Stage of each row:
[-186  195   53 -148 -187  194    7   24    6   48  169  -68 -145 -213
    5  160 -169  287  -90   -3   96  -48 -121   26 -290   60  199  -30
 -102  -83 -222  237  130 -260  -72   38  107   32  142 -362  109 -167
 -240  248   51  134 -151 -192]
34
[-157   36 -183   93   90   53  231  -87  129 -200  242   25  129  159
  -13  155   67  149  254 -244  111  -65 -199  325  -85   54  164  131
   31  136  212  112  144   96  262   42  101  182 -439   87 -160   53
  -24 -109  246   18   74  344]
46
[  -6   81  -73  107  -26   -8  195  204  -24   53 -305   33 -193 -162
  -53  327  -50 -201  -52  208 -135   57  318   51  -33 -169  264  -72
 -237  280  133   33  -74 -105   39  135  -60 -270  293  529  -76   -4
  357 -572  190 -204 -247  -57]
5
[ -78   93 -169   76   16  -42  -36  151  -55  163 -337  -53 -137  -47
  -10  367 -111 -102  -89    8   10  -15  268  207   32 -104   76  -84
  -93  406  137   86  -40   -3   32   85   14  -98  431  476  111  -75
  169 -688  258 -138 -217    0]
0
[-233 -208 -239  -59  145 -186 -256   52  -66  389 -315  -86 -315   37
   81  121   38  -66  109 -106  360  -22   34  301  344  283 -310 -190
   63  476  -76   20  -15  138  117   36 -251   62  396   30  454   28
   16 -505   50 -221  -68   95]
18
[-130  216  -21  -70 -102  264 -149  157   78  -92  241   96   25   10
  146   63   99 -249 -160  204   41  198  -50  240   22 -182  -91  198
  298  -50  -82    1 -166   60  370  152   83 -163  152  203    3 -115
  106  316   75  299 -153   61]
8
[-385 -254 -102   99  111  -97   -1    8   95  294 -347   -8 -175  -83
  116   91  -23 -200   87 -217  323 -100   47   52  243   94 -299  -26
  -82  346  -92 -122 -125   50   52   70 -184  222  104   53  378   35
    5 -292    2 -356  -38  236]
11
[-359  419  167   22  -98  370  180   15   58 -142  270 -128    4 -245
  191   98 -291   21  -38  127   -3  -25   81 -223 -551 -146  113  172
 -243 -200  181   40  101 -399  132  128  351  359 -130 -227  127 -216
 -456  274   63   39 -181  132]
18
[-273  -43  -98  211  112   77  109 -190  102    9  137   -2  107   83
  -65  388  141  223  297 -226   86 -188 -172  351  -37  154  102   49
  -94  158  188  122  149   49  170   28  153  164 -254  141  -75   98
    5 -369  281   -5  154  162]
0
[-288  462 -130  -17 -124  156  -71  256  -79 -231  300   79   77   99
  179  -36 -134 -326 -146  245 -110  212  183   86  -28 -383  -33  234
  268 -179  113 -115 -111  -72  539  228  201    8  -57   77  -13 -256
   17  376   58  271 -111  240]
42
[ -16  374  -27  -87 -157   76   34 -239  310 -423  238   82  133 -153
  -35  -17  -24  207  167 -200   57   91  222  200 -118 -103  118  -44
  -73 -147  133  -70  144  160   59  -50  142  -23 -483    7 -207 -284
    5  -17  278   31  -99  299]
10
[-158 -156 -136  183   34 -229   36  235  191  360 -297 -115  -77  -56
   44  289 -259  -93  144 -266  189 -154   93  149   25  -75  -83   82
  -71  368   77  -86 -104  -90  -55  234  -67  347  361  284  216  230
  329 -494  179 -169  -65  107]
44
[ -47  -10  114 -199 -389 -130  -50 -169  332  -15  175  -69   21 -184
 -169   32  103  187  -96 -127   37   62  238    1  -55  188  250 -179
 -293 -154 -143  240 -102  -64 -132  149    6  328  -49  -99 -175  -52
  166   26   22   11 -129  -91]
22
[ 108  211   30   63 -139   -8  -29  -87   98 -262  236 -102   49 -182
   13 -110   16  244  152  429 -135  -55  195  294 -148  -81  100  -89
 -233  202   48  -63  227   44  -43  -31  100   92 -309 -298    0 -128
  185  184  157  249 -150 -213]
42
[ -69    7 -206  -17  155  -45  -50  197  -33  102 -173 -108 -173   55
  141  316  -25 -207  -39  168   72  134  172  305 -141  -30   70   24
  -29  489  197   80  -92   63  139  130  -40  -46  333  349   -9   93
  130 -526  198 -141 -304   91]
37
[-293 -527 -112   43  135 -206 -327 -174   61  444 -229   49 -417   88
  -51  205  287 -253  357   55  221   58 -114  270  290  270 -303 -164
 -154  473  -97  -46   11  288  -73  120 -359   23  177 -114  270  221
  271 -335 -157 -309   40  163]
23
[-281 -148 -150  157   41 -274  -52  156   28  233 -363  -92 -175   55
   47  200 -182 -120    7 -204  117 -171  227  136  164  -24 -273    5
   23  353   86  -54  -81   32  100  205  -15  288  219  137  284   27
   61 -492  123 -216  -82  173]
34
[   5  165   14   60 -206  182  -77  157   49  -48   85  159  -85  -22
   53  -80   19 -234 -224  110  -33  109 -129  109   -1 -264  -78  238
  307   19  -99   36  -84  -26  260  120  -62 -190  255  279  188   23
  217  245    5  234  -24    3]
23
[-169 -118  -60  267  -24  -13  251 -207  361  -69  212   27  168   72
 -120  260   27  189  374 -461   74 -246 -238  189   -6   42  128  160
 -107   73  104   69  153   80   72   89  120  262 -435  124 -183   96
  153  -94  263  -35  146  309]
20
[-113  330   16   20 -264  298  145   50  139 -117  309   34 -111  -45
  166  -43   -9 -335   41  150  -17  182   17 -152   88 -107  -72  249
   59 -187  -36  -64   83  -84  291  123  -10   -2   -2  205  103 -179
   40  343   21   60  -28  225]
8
[  41  177  -47  -55  -85   85 -203  332 -148  -23   98   82 -144   13
   52  -13   91  -86 -162  290    4  146  -56  339  -44 -124 -157  162
  459    2  -26   45 -108  -19  375  188  -23 -183  366  107  190  110
  198  139    0  377  -60  -88]
39
[ 159  -53  174  126   63 -196 -169  128  207  130  -81   -9 -137 -225
 -146  -59   38  -44  -27   81 -137  -12   13   54  -36   21   53 -191
   87  139  237  146 -138 -118  361  290  -17 -106  333  331  201  237
  378 -304   29  130 -153 -103]
37
[  -7   57  102   81  148   60 -227  230  136    2  113    5  140 -135
   43   -9   29 -123 -128  155   -9   54 -121  230 -286 -222  -24  112
  270  127  187   54 -287  -56  406  271  178   47  199  163  109  180
  201  170   28  352 -230   46]
42
[-117  -33 -179  -61  152 -110  -63  242   25  224 -280 -124 -223   16
  206  161  -86 -156   10  -10  282  108  156  325  -70  105 -162   13
   72  413  247  -17 -115  -25  159  153 -143  240  413  350  294  255
   75 -700  157 -189 -115  142]
48
[ 306 -187  169   72 -258   23   -5 -170  180  -77  104 -103 -215 -134
  -84   -1  336  340  129  487  -90 -172  -19  468  111  288  -82 -140
 -205  354 -172  135  301  181 -223  -62  -97  -36  -37 -112  100   72
  298  -65  152  254  -50 -556]
5
[ 205  136  106  -13 -218   89   47 -215  295 -314  130   94  -46 -223
 -124   34  144  245  251  -13   30   47   96  271 -221  -40    7   32
 -103  -42   51  -62  202  194 -217  -34   -3  -50 -307  -22 -120    0
  212  -39  166   64  -40  106]
8
[-269   29  227   89 -210  259  301  113  221   15  290 -139 -255 -107
  114  271 -203  151  209  159  -40 -214 -164   -5 -215  142  -73  171
 -160 -228  -41   55  230 -339   55  246  236  266  -57 -219   65  -38
 -177  196  109  125   -3 -166]
19
[-183   63  160  -31 -196  352  174  -42   63  -46  168  -18 -157 -185
    2  139  -80   83  -70  114   22  -66 -201  -96 -367  -43  146  110
 -223  -12 -164  221  141 -194 -138   61  135   90  -30 -287   73 -173
 -278  402  -31   55 -191  -56]
18
[-324  -60 -223   17  116 -199  -87  125  -10  237 -313  -60 -206   46
  147   21 -159 -214   38 -148  255    3  179  137  205   38 -251  -74
   20  375  121  -93  -67   20  200  125 -147  267  197  123  409    5
  -19 -472   62 -277  -53  268]
46
[ 147 -223  174  198   -2 -162  -61  141  227  120 -125   38  -90 -186
 -269    7   60    1  -14   27 -163 -196  -94   62  182  -31   15 -196
   69  179   25  179 -126  -17  264  288   47 -171  223  260  137   43
  408  -76   37  194 -200 -146]
15
[ 146 -106  162  157 -319  -96  182 -320  636 -151  146  114 -156  -62
 -156   36   45  185  383 -415    4  -83  -98  158  -22  120  -29   88
 -105 -110  122  -16  270  117 -145   96 -123  129 -310  284  -94  261
  375 -338  221 -109  259  165]
24
[-224  453   37   95 -178  274  299  177 -138 -185  277 -139  -50 -146
   85   91 -137  -67  155  244 -108  -42  206 -281  -99  -81  -69  194
  -81 -309   99  -59  177 -279  289  178  290  267 -181 -192  129 -352
 -259  395    8   98 -107  256]
6
[-317  407 -111 -120 -186  239  -50  155   40 -229  359   84   -7  118
  199   32  -50 -327 -109  223  -50  239  154  111  168 -211  -67  154
  222 -235  -28  -75  -69   16  520  185  167 -128  -80  117  -96 -400
  -39  370  110  219 -143  198]
12
[-300 -280  -69   74  101 -118 -209  -79  259  395 -284  -95 -154  -28
   96  261   -4 -167  119 -246  296  -73   33  203  213  169 -293  -86
  -99  425   -6  -28 -104  136  -18  115 -103  253  295  220  313   73
   85 -519  117 -262  -79  158]
2
[-205   81  120  -59 -127  206   94  126  -21   17  261 -151 -291  -80
   56  241 -111  207  136  253   -5  -97 -135   83 -293  163  -39   71
  -71 -122  -49  158  231 -237   45  196  202  177   42 -430  104  -83
 -277  242   17  183 -112 -140]
38
[ 202    9   63   57   58 -285 -125  148   -4   72 -140  -34 -245 -209
 -265   82  142  -74  103  297 -263  107  299   10    2   74  194 -335
 -102  122  312  144  -84  -79  311  294  -49 -234  278  291    4  127
  468 -481   -8  -10 -236  -31]
29
[-342 -355 -156   80  126 -154  -84  -39   30  344 -331    3 -314    0
   99   47   65 -211  144 -125  294  -59  -76  107  343  206 -310  -90
  -52  442 -173  -74  -43  114   62   21 -324   81  126  -37  419   80
   65 -266  -72 -372   25  182]
26
[  31  100   68  -18  182  -74   -1  180   82  -76  -42  -84   23 -288
  -73   78  138  -95   -9  270 -121  106  303   18    1   67  195 -298
  -85   60  253   97 -272  -90  480  228  138 -160   46  299 -103  -92
  225 -246   88   20 -395   60]
5
[-211   97  185 -125 -280  133    3  -41  145   27  123  -26 -127 -247
  -54  168  -93  199  -85   25   40   -6   65   -8 -376   26  168  -22
 -250 -186  -97  166   14 -258 -168  145  116  219   75 -255   10  -36
  -97   97    3   56 -110 -160]
21
[  68  238   35   54 -162   28  -32 -140  111 -280  208  -65  -35 -174
   70 -115   -4  262   77  411 -142  -59  172  315  -86  -43   84 -112
 -198  199  -19  -51  272   41  -13 -103   55  -75 -288 -248   27 -170
  121  107  210  204 -110 -304]
34
[  66  336   25   75 -116   -1  -45 -136   78 -251  240 -202  231 -278
   47 -139   13  223   25  341 -110  -47  331  105 -207  -74  197 -101
 -317  193   86   -9  106  -48   22  -73  172  250 -294 -247   18 -195
   83  202  152  186 -228 -120]
26
[-178  147  107 -267 -314  118   53  -70  231   24  111  -11  -26 -321
  -16   50  -59  271 -209 -180  212   36   79   -4 -133  155  270 -140
 -203 -205 -287  214  -82 -240 -106   20   -5  124   86 -132   -2 -133
  -86   82   84    8 -131 -208]
11
[-640  -65 -283   19  300   56 -142 -157 -131  307  -42  133 -232   71
  191  129   21 -255  268  136  240  151 -170  241  134   64   99 -166
 -247  410   21 -118   99  -19  225  -53 -278 -118  -51 -132  268   47
   -9 -257  -14 -309  130  143]
48
[  36   74  129  183 -203   75  394 -236  535 -357  154   78  202 -205
  -87   46   29  150  265 -439   55 -108   37   -4 -181  -85   78  210
 -158 -164  127  -85   72   71  -79   40  102  275 -599  215 -232   40
  172   -6  233 -115   56  399]
7
[-148  250   78   58 -136  113  -87  268  106  -68   74  123   23  -88
  111  -15  -98 -108 -249  101  -29   35   68  221  -59 -264  -99  172
  321 -142   57  -62 -211 -170  423  227  119  -62  231  315  138   52
  192   17  140  308  -17 -109]
16
[-104  151 -197   82  158  150  190 -172   81 -238  262   15  220   71
   25   75  110   31  214 -235  155   60 -187  176 -287  -43  249  195
  -35  217  280  119  108  113  220  -42   74  204 -443   94 -126   54
  -98    9  168  -63  -23  536]
44
[-137  354  -99  -28 -261  322  252  209  -25 -166  241   65 -136   -8
  165  -57  -99 -183  -59  103   31   64  -79  -67  254 -105  -72  219
  227 -180 -243  -15  110 -109  364   45   -2 -193   -3   95  141 -359
  -72  469   74  140  -50  113]
11
[-201  -63  147 -247 -163  273   -9  -12  125   38  245  -72 -294  -92
   43  275   51  232    6  210  128    6 -195  254 -240  275   41  -49
 -122  -62 -212  265  118 -100  -75  115  107   19   96 -340  -28  -97
 -249  169   49  153 -186 -266]
15
[-156   92   24 -157 -375  -13  -42  -40   87   83   76   46 -126 -151
 -198   30 -180  261 -148 -165   39  -73  -23   -5  -25  -25  256 -168
 -158  -91 -294  261  107 -172 -173   92   11   78  118 -305   96 -233
  -20  205    8  123  -78 -211]
44
[ 296  -47  160    8 -288   65   54 -275  390 -233   94  122 -220 -172
 -160   17  219  257  291   -5   15    0  -51  331  -52  103  -75  -14
  -87   29  -46   -4  299  257 -281  -45 -137 -156 -221   54  -50   82
  305 -134  160   51   48  -43]
6
[ 209  123  -86  -59  169 -121    9  239  -64    8  -85  -36 -131 -274
 -137    5   78 -117   74  265  -90  200  153  -28  -24   11  343 -287
  -66  205  158  133 -130  -93  337  148 -106 -358  212  237  -22  -14
  369 -182   -3  -40 -375   89]
41
[-115  173   93  -18 -139  357  248  124   -1  -87  329 -160 -258  -56
  142  177   37    8  190  325    0  -21 -114  -10  -55  220 -146  160
   -2 -156  -35   95  241 -156  227  140  160  101  -32 -146  115 -183
 -258  297   43  143 -101   31]
5
[ -45   63   82   82 -262  152  243  117   53  -13  322 -119 -443   58
   61   71  -36  -70  305  293 -129  -55 -152  -86  106  203 -201  166
   11 -144  -40   58  379 -140  199  230    9   95   -8 -158  185  -78
  -47  276  -28  101   48   15]
37
[ 225 -179  215  235 -386 -138  274  -58  330  -95   73  -76 -235 -163
  -48 -181   32  316  179  326 -181 -312   21  248  162  168  -65  -59
 -260  190 -131  -26  333  -70 -175   42 -144  175 -198  -82  172  178
  430  -56  155  152  148 -563]
43
[ -63  127 -289  -75   89 -101  -45  288 -153  149 -250  -56 -261   62
   96  251 -133 -137  -67  145   82  138  233  332    0  -36  117  -84
   22  438  190   78  -22  -31  184  112 -120 -145  474  400  113   44
  169 -694  229 -122 -210  -11]
44
[-237  249  -49  -30 -295  305  213  132  156 -195  308   72 -122   79
  188   23  -71 -250  -48  110  -37   63  -65    4  366  -75 -122  184
  190 -218 -259  -31   70  -14  391  108   72 -186 -128  144  -13 -432
  -39  462  127  149  -57   88]
5
[ 102  192   39  253   88 -125   35  175   -2   19 -176    8  221 -419
 -297  -74 -121  -55  -42  -89 -162 -133  172 -324  -44 -349  300 -174
 -100  122  150   80 -203 -192  270  187  153  -69   98  185  150 -173
  313  112  -14   66 -341  206]
15
[  22  -74  189  186  -10 -111 -278  182  176  147  -44   11   55 -150
 -203  154   59   81  -68   39 -126 -186    0  265   47  -97 -124  -86
  220   42  106  109 -202  -31  303  345  230    3  334  232  152  101
  353 -129  110  408 -124 -194]
4
[  21  374   62  -51 -143   24   71 -148  317 -474  243   54   59 -203
   61  -86  -37  132  209   15  -20  177  315  188 -380 -141   71   61
 -101 -200  293 -200   99   46   57   31   99  113 -514  -24 -208  -16
  111  -67  196   -3  -44  277]
39
[-297  119  120   22 -159  128   93  137  -33   24  208 -123 -126 -144
  -43  290 -217  254  106  156  -66 -185  -16    8 -351  -30   70   63
 -176 -174  -50  108  155 -300  -42  241  311  287  -33 -510   35 -141
 -204  308   18  204 -124 -126]
39
[ 242 -192  180  193   20 -178  -57  215   76  165 -208    1 -151 -257
 -302   27  133   78   17  112 -135 -192  -22   80  114   43  -29 -197
   93  176   77  178 -108  -66  229  283    3 -144  359  244  236  164
  423 -212    1  199 -174 -192]
11
[-739   33 -229   79  325   90 -203 -246 -129  287  -27   81  -39  -28
  181  240   61 -238  222   90  227  104   28  150   62   13  107 -156
 -348  342   73 -143   -5  -18  230  -51  -99  -16  -96 -132  188  -58
  -92 -256   31 -319   34  209]
8
[-213  318  -23  -84 -222  307  177  215    1 -252  296   22 -135   44
  210   68   30 -232  -29  300  -36  161  105   64  126  -39 -170  221
  201 -283  -70  -68    7  -54  425  159  122  -66 -105   88  -36 -291
  -86  334   74  160  -83  139]
5
